Below is a small trained network, with its code and all its weights. Each question gives an input and a target symbol and asks what happens when units are switched off, that is, made to give their printed mean instead of their output.

import numpy as np


def w(rows, s, z=0):
    codes = np.array(rows[::2]) - 128.0
    scale = np.full(codes.shape[1], s)
    scale[-1] = z or s
    return codes * scale


def f(y):
    return np.maximum(y, 0)


def softmax(a):
    e = np.exp(a - a.max(-1, keepdims=True))
    return e / e.sum(-1, keepdims=True)


def log_softmax(a):
    a = a - a.max(-1, keepdims=True)
    return a - np.log(np.exp(a).sum(-1, keepdims=True))


def net(x, mask):
    ids = ['ΓΘΦβδεηξψω'.index(c) for c in x.split()]
    T = len(ids)
    res = E[ids] + P[:T]
    q, k, v = (res @ M[0].T for M in (Q, K, V))
    z = softmax(np.where(np.tri(T) > 0, q @ k.T / 3**0.5, -1e9)) @ v
    res = res + np.where(mask[0], z, O[0][:, -1]) @ O[0][:, :-1]
    y = f(res @ A[0][:, :-1].T + A[0][:, -1])
    res = res + np.where(mask[1:9], y, B[0][:, -1]) @ B[0][:, :-1]
    return log_softmax(res[-1] @ U[:, :-1].T + U[:, -1])


Q, K, V, O, A, B = {}, {}, {}, {}, {}, {}
E = w([
[98,127,127,56,143],'Γ',
[172,18,93,70,132],'Θ',
[159,109,115,41,194],'Φ',
[123,211,194,99,151],'β',
[152,2,158,164,97],'δ',
[200,68,148,183,174],'ε',
[177,169,194,180,81],'η',
[231,191,101,133,92],'ξ',
[160,149,109,156,7],'ψ',
[127,201,118,252,122],'ω',
],0.017)
P = w([
[72,133,51,181,138],'0',
[209,149,152,90,120],'1',
[85,131,56,201,130],'2',
[216,127,150,116,114],'3',
[99,117,57,217,120],'4',
[230,104,146,135,105],'5',
[112,111,49,247,123],'6',
[240,79,156,157,107],'7',
[113,137,26,255,139],'8',
],0.0088)
Q[0] = w([
[251,153,222,124,97],'head 0',
[82,193,74,151,103],'head 0',
[233,117,144,111,82],'head 0',
],0.029)
K[0] = w([
[251,210,129,250,29],'head 0',
[27,229,93,64,103],'head 0',
[174,128,55,231,58],'head 0',
],0.017)
V[0] = w([
[156,178,63,141,10],'head 0',
[182,179,18,100,190],'head 0',
[93,152,76,11,38],'head 0',
],0.011)
O[0] = w([
[199,139,63,167,1,254],'head 0',
[166,195,3,165,149,175],'head 0',
[103,160,90,21,22,41],'head 0',
],0.0097,0.0077)
A[0] = w([
[139,142,78,162,109,181],'neuron 0',
[47,143,130,191,89,73],'neuron 1',
[7,102,59,205,115,176],'neuron 2',
[108,131,182,152,153,80],'neuron 3',
[29,156,117,165,115,252],'neuron 4',
[64,50,65,143,123,44],'neuron 5',
[198,103,177,104,117,192],'neuron 6',
[212,85,140,117,139,157],'neuron 7',
],0.016,0.0039)
B[0] = w([
[109,51,101,122,181,250],'neuron 0',
[185,148,200,204,181,158],'neuron 1',
[152,136,186,18,18,178],'neuron 2',
[67,123,87,105,103,168],'neuron 3',
[27,85,107,146,171,152],'neuron 4',
[179,254,81,131,183,149],'neuron 5',
[171,134,159,66,187,193],'neuron 6',
[87,159,144,163,59,223],'neuron 7',
],0.015,0.021)
U = w([
[167,179,200,138,122,150],'Γ',
[166,205,104,168,126,179],'Θ',
[186,123,152,107,255,249],'Φ',
[121,53,201,100,197,6],'β',
[98,168,120,189,58,105],'δ',
[180,94,153,109,121,3],'ε',
[137,139,85,191,146,147],'η',
[194,133,162,210,206,232],'ξ',
[97,133,122,98,126,11],'ψ',
[81,122,151,172,220,235],'ω',
],0.0092,0.0034)

Each question gives the input, a string of symbols that net reads in full, and the target symbol t.
The units are the heads (3 rows each of Q, K, V and O) and the neurons (one row each of A and B). Each row of codes is followed by its name. A weight is (code - 128) times the scale printed after its matrix; where a second scale follows, it is the last column's (O, A, B and U).
mask holds one flag per unit, heads first, then neurons. A switched-off unit (its flag False) gives its mean, the last column of its rows in O or B, instead of its output. The means were averaged over made-up inputs and are rounded, as every weight is.
A unit's drop is (log p(t) with every unit on - log p(t) with that unit switched off) / (log p(t) with every unit on - log p(t) with every unit switched off).
The circuit of an input: a set's keep is (log p(t) with only the set's units on - log p(t) with every unit switched off) / (log p(t) with every unit on - log p(t) with every unit switched off). Starting from all 9 units, units are removed one at a time, each time the one whose removal leaves the highest keep (on an exact tie, the one counted first), for as long as the keep stays at least 0.8.
circuit, biggest first: the units of the circuit, biggest drop first
top k neurons: the k neurons with the biggest drops, biggest first
input β β β β ψ Γ, target ε: circuit, biggest first : head 0; neuron 6
input ψ ξ β Γ, target η: top 3 neurons : neuron 2; neuron 6; neuron 0
input β η ε ε, target Γ: circuit, biggest first : neuron 0; head 0
input η ψ Γ, target ψ: top neuron : neuron 7
input Γ ξ Γ ω Φ ξ ξ ε, target η: circuit, biggest first : head 0; neuron 7; neuron 0
input Φ Θ Γ Γ ε δ, target ω: top 3 neurons : neuron 2; neuron 3; neuron 6
input β η β Γ, target Γ: top 2 neurons : neuron 0; neuron 4
input β ω ξ ξ ω ε ξ β, target η: circuit, biggest first : head 0; neuron 0
input ξ β β β ψ ω Γ β, target ξ: top 2 neurons : neuron 2; neuron 6
input ω Γ ξ ξ η Γ, target η: circuit, biggest first : head 0; neuron 2
input ξ Φ ε ξ β δ ξ η, target η: circuit, biggest first : head 0; neuron 0
input Γ ξ ψ ω, target ξ: top 3 neurons : neuron 1; neuron 0; neuron 3
input δ ξ β Θ, target η: circuit, biggest first : head 0; neuron 2
input ψ ω Θ Φ, target ξ: top 4 neurons : neuron 2; neuron 7; neuron 3; neuron 6
input ω Θ η ε, target Γ: circuit, biggest first : neuron 7; neuron 0; neuron 6
input Γ ε β Φ η Θ Γ β δ, target Γ: circuit, biggest first : neuron 2; neuron 0; head 0
input ω ψ Φ β, target ε: circuit, biggest first : head 0; neuron 6; neuron 7
input β Φ ξ δ Γ, target ψ: top 3 neurons : neuron 2; neuron 6; neuron 4
input Θ ω ξ β, target ξ: top 2 neurons : neuron 2; neuron 3
input Φ ω δ Γ ε β Φ η, target Γ: circuit, biggest first : neuron 6; neuron 0; head 0; neuron 7
input η ω β β ε Θ, target ω: top neuron : neuron 7
